Here is a tiny trained network, its code and every weight. The questions are about switching its units off for an input and a target symbol, where a switched-off unit gives its printed mean instead of its output.

import numpy as np


def w(rows, s, z=0):
    codes = np.array(rows[::2]) - 128.0
    scale = np.full(codes.shape[1], s)
    scale[-1] = z or s
    return codes * scale


def f(y):
    return y / 2 * (1 + np.tanh(0.7978845608 * (y + 0.044715 * y**3)))


def softmax(a):
    e = np.exp(a - a.max(-1, keepdims=True))
    return e / e.sum(-1, keepdims=True)


def log_softmax(a):
    a = a - a.max(-1, keepdims=True)
    return a - np.log(np.exp(a).sum(-1, keepdims=True))


def net(x, mask):
    ids = ['ΓΔΛΨζπτ'.index(c) for c in x.split()]
    T = len(ids)
    res = E[ids] + P[:T]
    q, k, v = (res @ M[0].T for M in (Q, K, V))
    z = softmax(np.where(np.tri(T) > 0, q @ k.T / 4**0.5, -1e9)) @ v
    res = res + np.where(mask[0], z, O[0][:, -1]) @ O[0][:, :-1]
    y = f(res @ A[0][:, :-1].T + A[0][:, -1])
    res = res + np.where(mask[1:13], y, B[0][:, -1]) @ B[0][:, :-1]
    return log_softmax(res[-1] @ U[:, :-1].T + U[:, -1])


Q, K, V, O, A, B = {}, {}, {}, {}, {}, {}
E = w([
[102,93,169,19,173],'Γ',
[136,92,25,211,87],'Δ',
[117,93,107,105,38],'Λ',
[108,120,210,96,142],'Ψ',
[107,155,107,174,18],'ζ',
[145,230,144,54,115],'π',
[137,188,66,125,246],'τ',
],0.013)
P = w([
[6,237,55,113,86],'0',
[188,23,128,152,67],'1',
[183,177,203,115,143],'2',
[14,115,86,110,158],'3',
[208,42,42,101,119],'4',
[196,192,188,118,163],'5',
[59,74,100,141,175],'6',
[202,40,48,122,120],'7',
[183,202,171,125,191],'8',
[81,39,107,149,169],'9',
[189,46,58,129,115],'10',
[188,189,176,124,168],'11',
],0.011)
Q[0] = w([
[255,49,23,43,141],'h0',
[30,89,59,107,159],'h0',
[137,31,188,216,150],'h0',
[217,149,29,170,231],'h0',
],0.0052)
K[0] = w([
[223,149,86,153,254],'h0',
[93,76,159,116,92],'h0',
[45,118,120,137,116],'h0',
[164,105,86,103,149],'h0',
],0.01)
V[0] = w([
[131,128,116,80,73],'h0',
[132,116,185,182,124],'h0',
[184,207,133,108,113],'h0',
[9,148,131,160,158],'h0',
],0.011)
O[0] = w([
[38,101,155,108,82,180],'h0',
[122,217,93,166,130,3],'h0',
[207,115,169,106,55,245],'h0',
[146,208,24,139,254,110],'h0',
],0.007,0.0048)
A[0] = w([
[198,246,179,168,160,26],'n0',
[193,170,124,156,105,173],'n1',
[251,146,134,112,127,24],'n2',
[134,158,148,242,122,187],'n3',
[104,191,208,185,124,190],'n4',
[66,71,51,225,195,102],'n5',
[217,114,149,154,203,193],'n6',
[142,177,211,117,187,53],'n7',
[109,42,141,144,156,139],'n8',
[151,77,157,98,107,228],'n9',
[136,125,195,75,187,3],'n10',
[60,131,172,105,99,119],'n11',
],0.013,0.003)
B[0] = w([
[62,69,122,120,12,181],'n0',
[146,75,111,72,139,170],'n1',
[116,106,19,91,112,223],'n2',
[132,64,45,163,251,130],'n3',
[39,6,175,87,254,154],'n4',
[142,159,200,52,107,191],'n5',
[165,89,107,221,131,189],'n6',
[38,242,155,211,111,178],'n7',
[68,202,120,112,165,173],'n8',
[168,177,130,145,55,254],'n9',
[145,186,123,173,117,187],'n10',
[148,125,127,131,214,176],'n11',
],0.0084,0.0085)
U = w([
[1,160,67,34,93,71],'Γ',
[68,48,150,58,159,253],'Δ',
[153,186,160,128,120,179],'Λ',
[216,102,214,77,71,170],'Ψ',
[72,114,63,182,89,93],'ζ',
[182,94,37,133,154,140],'π',
[78,92,194,176,98,13],'τ',
],0.0089,0.0039)

Each question gives the input, a string of symbols that net reads in full, and the target symbol t.
The units are the heads (4 rows each of Q, K, V and O) and the neurons (one row each of A and B). Each row of codes is followed by its name. A weight is (code - 128) times the scale printed after its matrix; where a second scale follows, it is the last column's (O, A, B and U).
mask holds one flag per unit, heads first, then neurons. A switched-off unit (its flag False) gives its mean, the last column of its rows in O or B, instead of its output. The means were averaged over made-up inputs and are rounded, as every weight is.
A unit's drop is (log p(t) with every unit on - log p(t) with that unit switched off) / (log p(t) with every unit on - log p(t) with every unit switched off).
The circuit of an input: a set's keep is (log p(t) with only the set's units on - log p(t) with every unit switched off) / (log p(t) with every unit on - log p(t) with every unit switched off). Starting from the 12 units with the biggest drops (on a tie, the unit counted first), units are removed one at a time, each time the one whose removal leaves the highest keep (on an exact tie, the one counted first), for as long as the keep stays at least 0.8.
units of the circuit, in order: the units of the circuit, biggest drop first
unit that matters most: the unit with the biggest drop
k most important neurons: the k neurons with the biggest drops, biggest first
drop of u: that unit's drop, to one decimal
input π π Λ Δ π Λ ζ π π Γ, target Γ: units of the circuit, in order	[n8]
input π ζ π Δ Ψ Λ Ψ Δ π τ Γ, target π: 2 most important neurons	[n5; n7]
input τ τ Ψ τ, target Λ: units of the circuit, in order	[h0; n2; n5]
input Λ Γ Λ Γ π Λ ζ π τ, target ζ: units of the circuit, in order	[n6; n0]
input Λ π Γ Γ π π Δ, target Γ: 3 most important neurons	[n8; n5; n6]
input π Δ τ π ζ ζ π Δ τ Γ Λ, target π: 4 most important neurons	[n2; n5; n0; n7]
input π τ Δ τ π Γ Γ τ Ψ π Δ, target Ψ: 3 most important neurons	[n5; n2; n7]
input π π Λ ζ π Γ, target Λ: units of the circuit, in order	[n7; n10]
input τ Γ π Γ π τ Λ Γ π Ψ, target Γ: 2 most important neurons	[n8; n6]
input ζ ζ τ Δ τ τ Δ, target Δ: units of the circuit, in order	[n5; n9]
input Λ Λ Ψ Δ, target Γ: 2 most important neurons	[n5; n8]
input τ π Δ ζ Ψ Ψ, target τ: units of the circuit, in order	[n7; n4; n6]
input π ζ π π π τ π Γ, target π: 3 most important neurons	[n2; n5; n6]
input τ ζ τ τ Γ Δ π π π π Γ Δ, target π: unit that matters most	n3
input τ τ τ π ζ, target π: 2 most important neurons	[n5; n2]
input π ζ Γ π, target Δ: 2 most important neurons	[n9; n11]
input π Λ τ π, target Δ: 2 most important neurons	[n11; n9]
input τ π π ζ π ζ π, target Ψ: 3 most important neurons	[n2; n8; n7]
input Δ Γ ζ, target Δ: drop of n4	0.3
input π τ Γ, target Λ: drop of n7	0.3
input τ π τ Γ Γ Δ Λ Δ π Ψ, target Γ: drop of n0	-0.2
input τ Λ π π π π π, target Ψ: drop of h0	0.5
input τ Γ τ Λ Λ τ τ τ τ τ, target Λ: most important neuron	[n5]
